[[ 17 -11  -8  21 -19  -4 -15]
 [  6 -31 -15  21  11 -18  18]
 [  5   1  -8   4 -21   6 -17]
 [-22  11  -5 -29  17  25  15]
 [ 15 -20  23   7  23 -12   9]
 [-29  11 -15  -3 -16  11  -3]
 [-15 -12  -6 -20  18 -10  10]
 [ 20 -10 -12  25  -4 -12 -20]
 [ 13  12  -7 -12  20  -4  20]]
->
[[ 13  20 -15 -29  15 -22   5   6  17]
 [ 12 -10 -12  11 -20  11   1 -31 -11]
 [ -7 -12  -6 -15  23  -5  -8 -15  -8]
 [-12  25 -20  -3   7 -29   4  21  21]
 [ 20  -4  18 -16  23  17 -21  11 -19]
 [ -4 -12 -10  11 -12  25   6 -18  -4]
 [ 20 -20  10  -3   9  15 -17  18 -15]]

[[  1  21 -29  10  19  41 -23  13  -7  12]
 [ -1  24  23  -5 -26  41 -29  -5  13  25]
 [  1  29  12 -24 -26  41   0  25  18  -8]
 [  1  29  13 -22 -28  41  -3  23  20  -4]
 [  1  29   6 -28 -19  41  13  25   2 -19]
 [  0  26  20 -13 -30  41 -20  10  23  17]
 [  0  17  28  14  -1  41 -24 -31 -27  -6]
 [ -1  29   0 -31 -10  41  22  18 -14 -13]]
->
[[ -1   0   0   1   1   1  -1   1]
 [ 29  17  26  29  29  29  24  21]
 [  0  28  20   6  13  12  23 -29]
 [-31  14 -13 -28 -22 -24  -5  10]
 [-10  -1 -30 -19 -28 -26 -26  19]
 [ 41  41  41  41  41  41  41  41]
 [ 22 -24 -20  13  -3   0 -29 -23]
 [ 18 -31  10  25  23  25  -5  13]
 [-14 -27  23   2  20  18  13  -7]
 [-13  -6  17 -19  -4  -8  25  12]]

[[ 15  31]
 [-24   2]
 [ -8 -12]
 [ 33  13]
 [ -4   2]
 [-16   9]
 [-16 -10]
 [ 11  29]
 [ 32  27]]
->
[[ 32  11 -16 -16  -4  33  -8 -24  15]
 [ 27  29 -10   9   2  13 -12   2  31]]

[[-13  10   2  17   8  11   9 -32  20  32   0   8  16   8 -16]
 [  6  41 -18  -7  33 -13 -15   0  14  15 -20 -15  -9  33 -23]
 [  5  -7   9   4  -5   5   5   8  -2  -3  11   6   5  -4  10]]
->
[[  5   6 -13]
 [ -7  41  10]
 [  9 -18   2]
 [  4  -7  17]
 [ -5  33   8]
 [  5 -13  11]
 [  5 -15   9]
 [  8   0 -32]
 [ -2  14  20]
 [ -3  15  32]
 [ 11 -20   0]
 [  6 -15   8]
 [  5  -9  16]
 [ -4  33   8]
 [ 10 -23 -16]]

[[-15 -17   0   4   1 -12   0  -4  -1 -13]
 [  0 -17  -4  18 -10 -12 -10  -1   5   0]
 [-11 -22   0  31 -21 -19 -15 -10   0   0]
 [-23 -12 -22  -5   1 -14   0  -3   0  -2]
 [  5  -6   9  27 -22 -18 -12 -19   6   0]
 [  0   5  -2  -3  20   1  -7   5   8  -7]]
->
[[  0   5 -23 -11   0 -15]
 [  5  -6 -12 -22 -17 -17]
 [ -2   9 -22   0  -4   0]
 [ -3  27  -5  31  18   4]
 [ 20 -22   1 -21 -10   1]
 [  1 -18 -14 -19 -12 -12]
 [ -7 -12   0 -15 -10   0]
 [  5 -19  -3 -10  -1  -4]
 [  8   6   0   0   5  -1]
 [ -7   0  -2   0   0 -13]]

[[ -5 -26 -28 -10  16  27  -3  -9   3  29]
 [  0 -25 -15  -7   9  22  10  -4  18   5]
 [ -6 -27 -21  -3  19  29  12  -9  11  10]
 [ 13  17  21  -8 -30 -24 -19   4  -8  -3]
 [ 11  25  19  -8 -29 -31 -32   6 -22   9]
 [ 10  27  19  -6 -28 -30 -31   6 -24   8]
 [ 14   8  19 -12 -33 -17 -24  -1 -12   0]
 [  4  -4   5  -7  -5   0   7   0   9  -3]
 [ -5 -30 -33 -11  17  33  -4 -10   3  33]]
->
[[ -5   4  14  10  11  13  -6   0  -5]
 [-30  -4   8  27  25  17 -27 -25 -26]
 [-33   5  19  19  19  21 -21 -15 -28]
 [-11  -7 -12  -6  -8  -8  -3  -7 -10]
 [ 17  -5 -33 -28 -29 -30  19   9  16]
 [ 33   0 -17 -30 -31 -24  29  22  27]
 [ -4   7 -24 -31 -32 -19  12  10  -3]
 [-10   0  -1   6   6   4  -9  -4  -9]
 [  3   9 -12 -24 -22  -8  11  18   3]
 [ 33  -3   0   8   9  -3  10   5  29]]

[[-31 -17  19  11   4]
 [  4   5   2   6   1]
 [-25 -18  31  19  18]
 [  1  13 -13  -8  -9]
 [-22  -8   2  21   2]
 [ 18  17  10 -15   9]
 [-31  -5  34  19  22]
 [  5   3   3  -3   8]
 [  2  27  14  -4  10]]
->
[[  2   5 -31  18 -22   1 -25   4 -31]
 [ 27   3  -5  17  -8  13 -18   5 -17]
 [ 14   3  34  10   2 -13  31   2  19]
 [ -4  -3  19 -15  21  -8  19   6  11]
 [ 10   8  22   9   2  -9  18   1   4]]
